Below are the code and all the weights of a small trained network. Each question names an input and a class and asks about switching units off, where a switched-off unit gives its printed mean instead of its output.

import numpy as np


def w(rows, s, z=0):
    codes = np.array(rows[::2]) - 128.0
    scale = np.full(codes.shape[1], s)
    scale[-1] = z or s
    return codes * scale


def f(y):
    return np.maximum(y, 0)


def log_softmax(a):
    a = a - a.max(-1, keepdims=True)
    return a - np.log(np.exp(a).sum(-1, keepdims=True))


def net(x, mask):
    res = np.array(x, float).reshape(1, 5) / 4 @ E
    y = f(res @ A[0][:, :-1].T + A[0][:, -1])
    res = res + np.where(mask, y, B[0][:, -1]) @ B[0][:, :-1]
    return log_softmax(res[-1] @ U[:, :-1].T + U[:, -1])


A, B = {}, {}
E = w([
[102,110,253,117,149],'x0',
[95,13,67,111,155],'x1',
[128,129,128,127,129],'x2',
[128,128,128,128,127],'x3',
[39,153,110,230,168],'x4',
],0.011)
A[0] = w([
[153,176,203,90,111,133],'neuron 1',
[168,176,83,111,119,45],'neuron 2',
[116,128,100,146,133,110],'neuron 3',
[97,112,57,166,134,121],'neuron 4',
[118,184,146,162,129,124],'neuron 5',
[68,76,55,168,139,102],'neuron 6',
[113,101,181,136,136,135],'neuron 7',
[140,241,115,166,103,34],'neuron 8',
[134,91,139,120,139,76],'neuron 9',
[97,113,170,142,146,106],'neuron 10',
[127,126,130,123,132,100],'neuron 11',
[198,86,95,42,110,44],'neuron 12',
[190,110,123,67,114,173],'neuron 13',
[180,189,57,105,120,70],'neuron 14',
[118,20,142,103,131,7],'neuron 15',
[105,7,123,118,135,100],'neuron 16',
[169,177,55,128,122,155],'neuron 17',
[136,149,103,119,90,108],'neuron 18',
[181,131,199,75,132,134],'neuron 19',
[71,154,161,196,142,20],'neuron 20',
[122,125,138,104,138,113],'neuron 21',
[141,109,110,110,114,77],'neuron 22',
[77,64,211,149,139,3],'neuron 23',
[53,172,129,174,161,139],'neuron 24',
],0.019,0.014)
B[0] = w([
[114,96,163,234,129,228],'neuron 1',
[120,133,190,112,101,161],'neuron 2',
[136,117,121,158,163,157],'neuron 3',
[134,112,84,211,184,220],'neuron 4',
[127,147,175,59,128,187],'neuron 5',
[139,79,76,241,179,241],'neuron 6',
[130,115,164,107,108,187],'neuron 7',
[138,148,33,64,169,189],'neuron 8',
[132,111,167,108,108,142],'neuron 9',
[148,155,140,75,136,172],'neuron 10',
[137,139,124,139,123,128],'neuron 11',
[120,156,38,78,183,223],'neuron 12',
[140,174,176,62,96,249],'neuron 13',
[131,143,199,101,86,195],'neuron 14',
[152,148,252,102,77,181],'neuron 15',
[120,179,117,24,92,235],'neuron 16',
[111,162,143,26,98,225],'neuron 17',
[128,94,158,80,116,157],'neuron 18',
[114,64,137,234,128,230],'neuron 19',
[107,129,246,103,53,186],'neuron 20',
[147,97,125,138,110,141],'neuron 21',
[94,88,91,103,130,147],'neuron 22',
[140,180,24,52,166,180],'neuron 23',
[137,156,96,32,98,234],'neuron 24',
],0.03,0.015)
U = w([
[158,170,253,98,70,249],'0',
[162,189,57,58,161,66],'1',
[156,79,132,244,179,65],'2',
],0.008,0.0019)

Each question gives the input, the list of numbers given to net, and the class t.
The units are the neurons (one row each of A and B). Each row of codes is followed by its name. A weight is (code - 128) times the scale printed after its matrix; where a second scale follows, it is the last column's (A, B and U).
mask holds one flag per neuron, in row order. A switched-off neuron (its flag False) gives its mean, the last column of its row in B, instead of its output. The means were averaged over made-up inputs and are rounded, as every weight is.
A unit's drop is (log p(t) with every unit on - log p(t) with that unit switched off) / (log p(t) with every unit on - log p(t) with every unit switched off).
The circuit of an input: a set's keep is (log p(t) with only the set's units on - log p(t) with every unit switched off) / (log p(t) with every unit on - log p(t) with every unit switched off). Starting from the 12 units with the biggest drops (on a tie, the unit counted first), units are removed one at a time, each time the one whose removal leaves the highest keep (on an exact tie, the one counted first), for as long as the keep stays at least 0.8.
units of the circuit, in order: the units of the circuit, biggest drop first
top k neurons: the k neurons with the biggest drops, biggest first
drop when u is switched off: that unit's drop, to one decimal
input [7,6,-8,-3,8], class 1: units of the circuit, in order	[neuron 23]
input [-8,-7,-5,-6,-1], class 0: top 2 neurons	[neuron 14; neuron 2]
input [-8,2,-6,8,1], class 2: top 2 neurons	[neuron 6; neuron 4]
input [8,2,2,4,2], class 1: top 3 neurons	[neuron 23; neuron 14; neuron 13]
input [-6,1,-6,-5,6], class 2: top 3 neurons	[neuron 6; neuron 4; neuron 16]
input [-8,-3,-5,-7,-2], class 0: top 2 neurons	[neuron 14; neuron 2]
input [-5,0,-1,6,-5], class 0: top 4 neurons	[neuron 14; neuron 8; neuron 13; neuron 23]
input [-4,0,-1,7,-4], class 0: top 3 neurons	[neuron 14; neuron 8; neuron 23]
input [2,-6,-5,-4,-7], class 2: top 2 neurons	[neuron 19; neuron 1]
input [-1,1,5,-6,5], class 2: top 2 neurons	[neuron 16; neuron 6]
input [-3,6,-5,-7,4], class 2: drop when neuron 6 is switched off	0.5
input [7,2,-4,-5,6], class 1: drop when neuron 23 is switched off	5.9
input [7,-4,8,-4,-3], class 2: drop when neuron 7 is switched off	0.0
input [-2,-6,-2,-6,6], class 1: units of the circuit, in order	[neuron 8]
